In the rows, zero is written as 128.
Each row of numbers belongs to one of the things below and depends on some of the facts about them. Some rows are named. Which thing is each other row?

Some things and their rows:
bropli: [139 153 120 115 157 143 130 134 133 134 130 129 121 150 136 125 135 139
 133 145 125 139 132 129 127 115 121 129 139 126 128 130 121 138 122 126
 131 126 134 133 131 133 130 127 131 123 112 137 129]
trezon: [123 122 134 126 109 121 127 121 128 120 117 128 132 131 132 126 130 112
 126 107 128 125 130 125 134 134 131 129 129 127 121 126 125 132 127 132
 126 125 131 130 126 128 125 129 124 128 139 124 130]
zogror: [123 121 133 129 117 123 128 127 125 125 120 128 132 128 129 127 124 120
 127 120 129 125 127 128 131 133 129 129 128 127 127 128 128 128 129 127
 129 128 130 127 128 126 127 129 128 128 136 127 126]
migan: [122 121 129 133 145 125 128 131 126 131 133 127 142 117 128 131 116 117
 126 136 132 127 122 128 123 125 135 128 124 127 133 129 130 128 138 127
 139 130 123 124 129 124 123 127 134 128 133 127 123]
flusta: [124 126 132 127 120 124 128 127 128 126 120 129 130 130 129 127 125 120
 127 122 129 126 127 128 130 132 128 130 129 126 126 130 127 132 128 125
 129 127 129 127 128 128 126 129 128 128 133 128 124]
grevodek: [123 123 131 129 124 124 128 128 126 127 120 128 131 129 131 128 124 123
 127 124 130 125 126 129 130 132 128 130 128 127 127 129 128 126 129 126
 129 129 128 128 127 126 127 128 128 128 134 128 124]
kadrun: [126 120 128 135 121 125 128 126 126 128 130 128 129 117 126 131 125 125
 126 125 129 124 127 128 128 132 130 128 124 129 128 128 131 122 129 129
 127 130 125 127 127 126 127 128 127 129 132 124 127]
trusker: [123 122 131 130 124 124 128 128 125 127 119 128 133 128 131 128 124 122
 127 125 130 125 125 129 130 132 129 130 128 126 127 129 128 125 130 126
 129 129 129 128 127 126 126 128 128 128 135 127 124]
nuklor: [123 122 133 129 117 122 128 128 125 126 117 129 130 130 128 127 123 124
 127 122 130 124 126 130 131 133 126 130 129 125 128 129 129 125 128 126
 125 129 130 127 127 126 128 128 126 128 135 129 124]
klodrizom: [113 141 128 139 120 118 128 122 123 130 141 129 154 111 141 129  95 165
 127 121 136 124 124 123 145 120 124 131 138 136 134 136 132 148 125 153
 135 121 127 129 134 121 125 130 124 128 139 125 128]
trigen: [117 132 140 108  55 121 129 123 120 118 152 128 138 128 116 120 144 122
 129 114 131 117 126 123 159 118 143 123 127 120 127 121 111 109 120 154
  99 119 125 136 140 143 115 128 139 125 169 116 118]
fledra: [122 121 131 131 121 124 128 129 125 129 121 127 132 124 127 129 123 126
 127 128 130 124 125 129 130 132 128 130 126 129 128 131 129 124 130 125
 128 130 130 126 128 125 127 128 130 128 134 126 126]
trakol: [137 155 125 108 140 137 130 137 135 132 125 134 104 164 111 123 140 141
 134 145 117 137 134 137 122 122 114 128 143 117 138 131 125 129 120 111
 111 126 135 127 130 136 140 126 125 125 105 146 124]
vidudo: [123 121 127 134 151 123 127 129 128 129 149 129 140 109 122 132 112 113
 125 136 129 129 122 127 117 121 138 126 122 126 139 125 134 131 141 131
 143 129 117 122 126 125 124 126 132 131 129 129 124]
tramem: [124 111 133 131 140 124 127 129 131 130 108 127 124 140 125 130 140 104
 125 119 121 128 129 133 116 142 139 128 122 121 128 131 127 113 137 111
 124 132 129 122 125 127 128 126 128 131 129 125 126]
noplan: [138 152 119 117 163 143 130 137 133 137 131 129 122 149 134 125 133 144
 133 150 126 139 130 130 126 115 120 129 138 126 130 132 122 136 123 124
 132 127 133 131 132 132 131 127 132 123 109 138 128]
rasuvi: [125 119 129 135 119 127 129 128 126 131 124 125 131 117 125 132 127 130
 127 128 131 123 126 128 130 132 127 129 121 134 127 132 130 119 129 126
 125 131 128 126 129 125 125 128 130 126 133 123 129]
nubem: [119 130 127 128 142 125 130 127 131 133 137 133 130 111 127 135 122 114
 127 139 134 126 127 128 113 128 123 127 121 133 137 130 131 127 128 120
 140 127 119 122 129 132 123 127 136 134 124 121 115]

Facts:
bolu θ tanul; bolu θ drigra; bolu θ bragrages; bropli θ besan; brufle θ toski; buklu θ toski
damok θ kobulon; drokili θ drobaska; febe θ matim; fidru θ vuflen; fizon θ drabo; flagor θ pibrin
flustem θ feditro; flustem θ saplen; foplas θ lokos; gedam θ troplik; gokivo θ nubem; gridufler θ terifik
guna θ foplas; guna θ tiku; kevek θ grevodek; klamin θ flusta; kludra θ tistos; kluflis θ gruguk
kluflis θ tubestu; kobulon θ skiran; koskel θ foplas; ninir θ koskel; noplan θ pletro; papiro θ flusta
plugo θ tistos; posten θ duple; raple θ nubem; regestu θ skubo; rikir θ fidru; skofil θ saplen
tanul θ bragrages; tistos θ trigen; toski θ klutul; trakol θ trister; trinin θ raple; troplik θ gedam
trutros θ magrik; tubestu θ bogas; tupor θ fizon; zetir θ plugo; zetir θ tistos; zetir θ trigen
bopem ρ gafom; diron ρ tedar; drene ρ klodrizom; drenilus ρ truflir; droke ρ damom; drupom ρ mustus
fatofa ρ tretruva; fidru ρ tretruva; fiplol ρ firibro; flagor ρ gafom; grotrar ρ leren; kevek ρ mozim
klistem ρ rufor; klugo ρ grudrur; klutul ρ kluvor; koskel ρ kurobak; leli ρ grabi; muro ρ skisal
nodrom ρ plitrok; pibrin ρ bregom; pletro ρ grimol; posten ρ vobran; raple ρ lesufim; reflo ρ gafom
regestu ρ sisum; rikir ρ batri; skofil ρ nilar; tiku ρ batri; trakol ρ dastor; tramem ρ plitrok
travun ρ goban; trigen ρ lesufim; triska ρ fadim; trutros ρ floflom; vuflen ρ skisal; zetir ρ drenilus
zifisol ρ klodrizom; batri β grabi; besan β reflo; bridre β flestu; brufle β lenem; brufle β drabo
brurik β trosom; brurik β duple; damok β plitrok; damok β fledra; damok β mabru; dastor β tretruva
dastor β rasuvi; defla β peskovil; drene β drigra; drenilus β trakol; droke β plitrok; droke β stusedral
dromiflun β tupor; drutur β papiro; drutur β tanul; fatofa β fafi; febe β plopuplen; feditro β vuflen
feditro β trusker; feditro β fladra; fidru β rasuvi; fiplol β klugo; fiplol β bidraril; firibro β klazi
foplas β diron; gedam β lenem; gedam β nakeman; goban β drabo; goban β stidak; gorek β trister
grudrur β damom; grudrur β samon; grudrur β regestu; grudrur β bogas; gruguk β sisum; gukom β guna
gukom β drabo; gukom β triska; kadrun β travun; kadrun β mokim; klabrel β tupor; klabrel β mipu
kludra β gote; kludra β klazi; kluflis β ninir; kluflis β flestu; kluvor β diron; kluvor β fizon
kobulon β zovek; laflo β guna; leli β trakol; leli β klazi; leren β peflaskam; leren β regestu
lokos β skurude; mafes β diron; mafes β bidraril; mazoki β migan; mazoki β trukluplom; mazoki β mipu
nosuk β plitrok; nubem β damom; nubem β fladra; nubem β flevul; paplar β matim; paplar β rasuvi
pasto β terifik; pegos β diron; pletro β damom; pletro β flagor; pliplabo β migan; pliplabo β terifik
pluri β samon; posten β brumuk; rikir β tedar; rikir β stuni; rufor β pibrin; saplen β nilar
saplen β stidak; saplen β kurobak; skisal β migan; skisal β flevul; skisal β grimol; skofil β kofel
skubo β grabi; skugrus β stusedral; stedrul β trezon; stedrul β stuni; stedrul β gokivo; stedrul β fledra
taskim β brerebun; tiku β magrik; tistos β floflom; tistos β sigun; trakle β trumim; trela β tubestu
tresonu β grimol; troplik β temin; troplik β peflaskam; troplik β drigra; truflir β brerebun; truflir β trakol
truflir β nuklor; vidudo β rafe; vidudo β plugo; vidudo β grimol; volape β sigun; volape β trosom
zikes β guna; zikes β bidraril; zikes β grimol; zikes β klazi; zostu β drokili; zuduk β sigun
batri Φ gukom; bidraril Φ stedrul; bragrages Φ drigra; bregom Φ drutur; bridre Φ drupom; bropli Φ besan
brufle Φ klutul; brurik Φ bropli; buklu Φ toski; damok Φ reflo; damom Φ tubestu; dastor Φ trinin
defla Φ fidru; diron Φ travun; drabo Φ fizon; drigra Φ tanul; drokili Φ drobaska; drutur Φ drokili
fatofa Φ zuduk; feditro Φ flustem; fidru Φ vuflen; firibro Φ zostu; fizon Φ gridufler; fladra Φ rasuvi
flagor Φ grastok; fledra Φ peskovil; flestu Φ zogror; flevul Φ brerebun; floflom Φ troplik; flusta Φ klugo
flustem Φ saplen; foplas Φ lokos; gafom Φ pletro; gedam Φ paplar; gokivo Φ dastor; gorek Φ firibro
grastok Φ pibrin; gridufler Φ tupor; grimol Φ tramem; grotrar Φ bridre; gruguk Φ damom; guna Φ ninir
klamin Φ papiro; klazi Φ temin; klistem Φ skofil; klodrizom Φ mozim; kludra Φ plugo; kluflis Φ gruguk
klutul Φ buklu; kobulon Φ damok; koskel Φ guna; laflo Φ flagor; lesufim Φ tedar; lokos Φ tiku
matim Φ triska; mazoki Φ volape; mibir Φ mazoki; migan Φ klazi; mipu Φ diron; muro Φ fatofa
nodrom Φ grimol; noplan Φ gafom; nosuk Φ goban; nubem Φ gokivo; papiro Φ flusta; pasto Φ drene
pegos Φ kurobak; peskovil Φ rufor; pliplabo Φ baklem; plugo Φ tistos; pluri Φ trister; posten Φ duple
reflo Φ skiran; regestu Φ skubo; rufor Φ grudrur; samon Φ lesufim; saplen Φ klistem; sigun Φ flestu
skiran Φ trezon; skurude Φ kludra; stedrul Φ floflom; stuni Φ viklu; stusedral Φ raple; tanul Φ bolu
temin Φ samon; terifik Φ drabo; tiku Φ koskel; tistos Φ trigen; toski Φ trumim; trakol Φ pluri
trela Φ plitrok; trigen Φ zetir; trinin Φ stusedral; triska Φ febe; troplik Φ gedam; trosom Φ droke
truflir Φ pliplabo; trumim Φ trakle; trutros Φ magrik; tubestu Φ bogas; vidudo Φ gekik; vobran Φ fledra
vuflen Φ rikir; zogror Φ nosuk; zostu Φ pasto

Which thing is each row?
No name comes twice in this set of rows, the named rows included.
[111 138 129 136 113 118 129 108 136 125 138 130 143 124 125 130 138 134
 121 102 120 124 135 124 140 133 148 121 127 133 126 134 123 135 136 147
 110 116 114 127 131 134 119 126 119 128 141 114 129]  drene
[123 111 130 133 151 125 128 134 128 135 110 128 124 137 123 131 135 112
 126 131 123 128 126 136 113 140 137 129 121 120 133 133 130 110 139 106
 126 135 128 119 126 125 130 125 131 131 127 128 122]  nodrom
[123 121 129 132 126 126 129 124 132 130 130 128 127 122 118 132 138 115
 124 124 124 125 129 128 123 134 140 124 120 129 129 129 127 118 136 123
 122 128 120 124 128 130 123 126 128 129 131 122 126]  pletro
[126 121 129 134 130 123 127 126 128 127 143 128 132 112 120 132 118 119
 125 128 128 126 126 127 122 126 133 126 122 128 135 125 133 127 136 130
 133 128 121 124 126 126 126 127 128 131 129 126 128]  gukom
[126 121 133 129 105 124 128 120 128 122 119 125 131 126 129 129 134 116
 126 109 128 123 131 124 135 135 131 128 125 132 121 126 126 126 126 134
 124 126 130 130 127 128 124 129 125 126 139 120 133]  stusedral
[115 127 133 123 131 122 130 128 130 131 117 133 127 135 124 129 135 110
 127 128 128 125 128 132 120 137 130 128 127 124 132 133 126 122 131 114
 125 127 125 121 129 133 125 127 133 132 131 124 112]  klutul
[124 122 134 129 113 122 128 130 124 126 121 129 127 128 122 127 122 129
 128 124 129 124 126 130 130 134 124 130 128 126 130 130 131 125 127 123
 124 129 131 125 128 126 130 129 127 129 133 130 125]  brerebun
[134 115 134 138 107 129 126 133 132 132 135 121 126 113 119 129 122 135
 125 129 123 126 122 133 132 131 137 131 125 127 129 133 133 136 132 126
 124 130 123 130 125 119 125 128 123 125 133 131 133]  lokos
[134 111 126 142 124 128 127 130 123 130 120 121 128 112 136 135 112 131
 129 124 134 125 127 126 125 131 116 133 121 135 127 128 136 118 121 128
 141 134 138 128 125 117 131 129 129 129 128 123 140]  plitrok
[124 121 133 129 116 123 128 123 127 123 121 127 132 127 130 128 128 116
 126 115 129 125 128 126 133 132 131 128 127 129 124 127 126 129 129 130
 128 127 129 128 127 127 125 129 126 128 137 124 129]  samon

The same things again, as new rows of numbers:
Some rows with their names:
brufle: [179 104 125 129 189 145 174 208 128 149  94 115 136 121 132 113 164  93
 127 161 149 158 144 115 138 100 120 155 150 141 117 151 122 179 119]
toski: [190  83 139 123 159 122 178 190 119 127  86 112 151 125 159 113 129 114
 135 174 141 164 124 129 146  92 122 145 121 131 118 152 133 172 120]
drobaska: [135 118 131 125 118 118 120 115 121 115 125 134 133 129 143 123 115 139
 131 137 127 125 115 132 129 122 126 127 119 127 137 130 132 130 131]
gokivo: [ 98 177 127 118 126 142 127 138 138 161 141 124 114 123  92 146 127 125
 134 109 101 112 155 116 107 139 143 124 119 124 121 124 116 107 124]
baklem: [127 128 128 125 128 129 128 130 127 128 130 130 127 127 130 128 129 129
 129 127 122 126 129 130 127 127 127 130 128 128 127 128 128 128 127]
gukom: [136 126 121 130 137 131 117 126 128 131 125 140 129 126 119 123 143 121
 127 133 133 117 127 123 126 130 128 138 145 133 145 132 126 143 136]
drene: [168 114 128 139 142 129 107 136 147 115 155 136 135 136 118 125 118 121
 136 132  87 147 134 135 146 121 120 148 111 136 149 132 116 117 138]
gridufler: [133 143 127 118 142 134 133 141 140 136 129 130 134 124 122 134 136 123
 138 119 112 131 137 124 122 136 129 135 133 133 124 134 112 126 122]
skugrus: [132 133 127 121 118 126 132 128 128 130 128 128 118 120 116 129 124 128
 128 138 125 133 129 115 121 119 134 130 122 125 123 122 125 128 133]
brurik: [119 132 126 131 132 139 120 129 126 126 136 130 106 123 127 115 139 122
 119 132 137 124 134 127 123 123 120 135 138 126 132 119 122 130 128]
migan: [122 125 131 142 121 125 137 133 121 141 122 116 131 139 125 133 126 129
 134 125 138 128 131 136 135 127 137 124 124 129 128 135 142 127 127]
fatofa: [147 133 134 124 132 141 117 121 135 127 125 121 128 113 126 121 139 123
 123 135 121 122 138 135 119 121 118 128 127 145 130 113 137 126 142]
regestu: [125 140 135 143 140 146 131 144 140 142 142 104 123 128 121 135 138 123
 131 116 121 136 149 142 131 127 127 130 121 140 121 127 134 113 123]
tiku: [134  91 149 128  91 127 121  90 163  63 121  88 175 119 141 136  85 107
  78 154 124 131 120 172 138 159 122 113 134 176 128  82 157 128 103]
bidraril: [123 124 127 140 134 124 127 137 119 143 116 128 142 140 126 127 128 130
 125 126 139 117 133 129 132 128 137 121 132 130 136 138 146 137 133]
tramem: [150 113 125 158 154 130  99 148 146 124 152 139 129 148 108 116 106 111
 126 132  90 145 149 140 151 114 131 153 111 129 145 134 132 123 148]
trakle: [148 129 129 113 130 122 126 123 138 119 126 140 143 123 130 133 124 131
 141 129 105 131 120 127 123 134 123 134 128 132 132 132 114 128 127]
peskovil: [124 129 129 124 129 127 130 133 127 129 127 128 132 130 136 128 122 132
 129 125 127 127 129 128 129 128 125 125 124 127 125 130 128 126 122]

Which thing is each row?
No name comes twice in this set of rows, the named rows included.
[105 168 120 125 145 148 125 143 140 149 144 129 116 120 106 138 143 123
 133 108 110 116 155 123 114 141 131 133 138 133 125 132 109 117 118]  flustem
[106 137 127 148  94 129  97  96 123 124 152 133 100 121 121 126 133 137
 136 131 134 111 119 146 125 129 134 132 128 133 150 119 123 120 130]  nubem
[105 177 123 119 138 145 117 134 147 147 148 135 126 118 102 146 137 130
 141  99  95 110 146 124 109 149 130 132 135 136 127 133 102 111 118]  trinin
[112 124 124 136 120 117 138 135 114 144 109 131 140 145 131 136 122 132
 137 117 149 122 122 126 133 136 147 123 131 122 125 152 136 136 113]  grimol
[121 143 127 123 142 135 134 144 135 143 129 126 133 129 122 133 134 125
 133 117 118 126 140 126 123 131 127 130 128 131 120 132 118 125 116]  drokili
[139 129 129 122 124 133 125 122 137 119 136 132 119 119 128 131 137 126
 137 132 119 134 121 137 128 132 124 140 129 134 133 126 112 127 122]  troplik
[137 131 130 117 129 120 131 125 130 127 124 133 142 130 138 133 118 134
 136 122 115 129 125 132 128 131 125 127 121 129 125 133 125 123 125]  trumim
[194  79 144 133 159 130 161 184 117 124  93 105 147 123 159 104 133 112
 125 184 143 163 127 136 151  79 115 140 115 138 123 140 148 168 138]  klutul
[ 88 139 120 133 121 131 130 125 130 135 104 137  99 126 134 120 137 119
 126 125 158 125 134 132 109 133 142 134 141 117 107 127 131 140 112]  batri
[134 139 128 134 156 141 126 149 134 150 126 120 145 131 114 127 134 120
 124 119 119 120 152 131 127 127 128 127 131 140 129 131 141 127 136]  trakol
[145 159 130 117 143 141 113 129 152 133 146 136 137 116 106 138 135 125
 142 118  86 119 141 131 114 137 122 135 128 147 137 126 108 116 136]  skofil

Now the same things, written a new way:
Known rows:
flevul: [105  95 145 110  84 153 127 149 155 146 154 152 112 109 122 131 115 107
 131 150 143 189 156 128 116  79  85 150 116 130 114 168 163]
fadim: [108  95 151 123  81 139 125 166 149 149 166 159 110 124 144 149 114  88
 109 124 149 164 145 117 120  82  93 151 114 133  97 159 182]
zuduk: [101  81 152 132  74 136 119 168 148 145 173 161 111 124 159 165 109  82
  94 112 146 147 147 109 122  85  95 148 117 130  94 156 186]
rufor: [103  88 150 123  77 134 122 168 147 147 165 158 108 125 153 158 114  88
 101 118 147 156 153 112 122  90  93 140 117 130  95 158 181]
zifisol: [146  98 175  88  55 133 155 183 164 159 136 167 141 161 164 161 107 111
 120 120 144 160 170 131 123  86 108 155 141 107  77 156 174]
febe: [ 99  78 146 154  64 139 116 169 156 164 150 143 122 106 156 162 121  74
 116 113 131 144 160 102 121  85 100 135 124 153  92 146 187]
trakle: [100  81 150 130  75 138 121 172 145 148 167 161 109 121 155 163 112  88
  99 113 146 154 156 109 125  89  93 143 111 130  97 160 182]
brufle: [107 108 134 131  71 142 115 154 162 162 129 152 119 102 151 146 137  67
 111 118 131 158 137 106 111  93 107 122 130 147  75 125 175]
nuklor: [108  98 146 125  89 138 138 164 155 148 154 166 108 112 144 143 114  91
 114 115 148 174 142 121 122  79  84 158 104 134 102 157 184]
truflir: [105 111 143 111  87 135 122 157 148 147 155 167  97 137 152 142 131  91
 103 121 147 166 141 112 117  98  89 119 120 132  80 149 166]
viklu: [101  80 151 131  79 139 128 170 144 149 167 161 110 119 150 159 109  89
 104 113 146 160 153 115 122  83  92 153 106 131 104 162 186]
bidraril: [108 112 138 118 103 142 148 154 162 148 137 175 107 104 134 129 118 100
 130 121 140 193 140 130 118  78  79 159 104 138 105 156 177]
skurude: [111 107 149 116  83 135 119 160 147 146 165 160 109 122 135 139 118  83
 122 131 149 175 137 131 112  76  91 161 119 132  97 155 177]
trezon: [108  90 162 129  73 128 128 192 129 154 169 153 108 113 142 163 118  91
 122 104 157 173 164 132 128  85  92 160  93 151 119 173 197]
gekik: [101  82 152 132  78 140 127 169 147 147 166 160 112 118 151 160 109  91
 106 113 145 160 152 115 122  82  91 153 110 131 105 162 186]
plavek: [109  95 150 121  79 138 125 168 148 148 168 158 110 120 145 149 115  91
 108 125 148 163 145 119 119  83  90 150 110 133  98 158 182]
vobran: [108 105 148 113  78 136 118 161 149 148 163 160 107 127 139 143 122  86
 115 133 150 170 142 124 114  82  90 147 123 132  93 153 175]
dromiflun: [105  94 148 119  78 142 121 164 145 149 167 154 108 125 146 148 120  93
 106 128 147 164 151 112 120  92  89 133 112 135  96 162 175]

Rows to name:
No name comes twice in this set of rows, the named rows included.
[102 103 139 110  89 143 121 153 150 149 146 162  97 132 146 135 133 100
 106 130 142 177 156 106 119 101  84 113 115 135  86 158 159]  vidudo
[102  92 140 124  88 150 136 157 153 149 146 161 101 118 147 140 124 106
 108 125 140 179 162 107 124  96  83 122 105 135  98 163 167]  tresonu
[111 109 156 114  98 124 125 163 148 128 190 176  91 153 140 135 111  90
 113 137 156 166 143 133 118  67  71 172 118 118  94 171 174]  matim
[104 102 139 118  95 140 137 159 155 148 142 170  99 124 153 138 127  98
 109 116 141 174 150 111 124  95  84 128 110 134  91 154 172]  firibro
[112 111 162 116  73 123 120 190 125 153 167 151 105 116 129 148 127  86
 132 116 163 182 155 141 121  84  91 162  98 154 115 169 194]  fledra
[104 100 149 118 100 128 125 166 148 134 187 182  84 152 161 151 112  87
  84 119 154 152 147 110 126  87  75 139 112 108  83 166 166]  saplen
[103 110 143 114  87 136 124 158 146 149 152 166 103 129 148 138 128  89
 109 124 146 171 144 116 116  93  86 131 116 133  88 152 170]  pegos
[100  80 147 116  73 147 112 156 148 144 174 145 113 125 143 152 112  95
 106 140 144 158 154 114 116  88  92 133 127 126  97 163 164]  pluri
[106  97 147 123  81 138 127 165 147 149 160 163 104 124 152 148 120  88
 102 118 146 162 145 112 122  92  90 136 111 133  90 156 179]  taskim
[ 92  56 133 128  46 150 132 191 174 199 113 124 140 134 162 154 124  84
 150 125 156 192 157 126 106  68  82 204 177 155  27 182 123]  flagor
[108  99 156 123  72 131 114 180 135 152 171 152 103 130 148 152 127  86
 107 116 156 164 155 121 124  93  93 138 105 144  96 164 184]  skugrus
[124  83 166 132 110 128 124 148 148 100 197 174 106 163 140 130 113  85
 124 143 142 159 162 134 120  59  62 184 127 132  99 182 178]  drigra

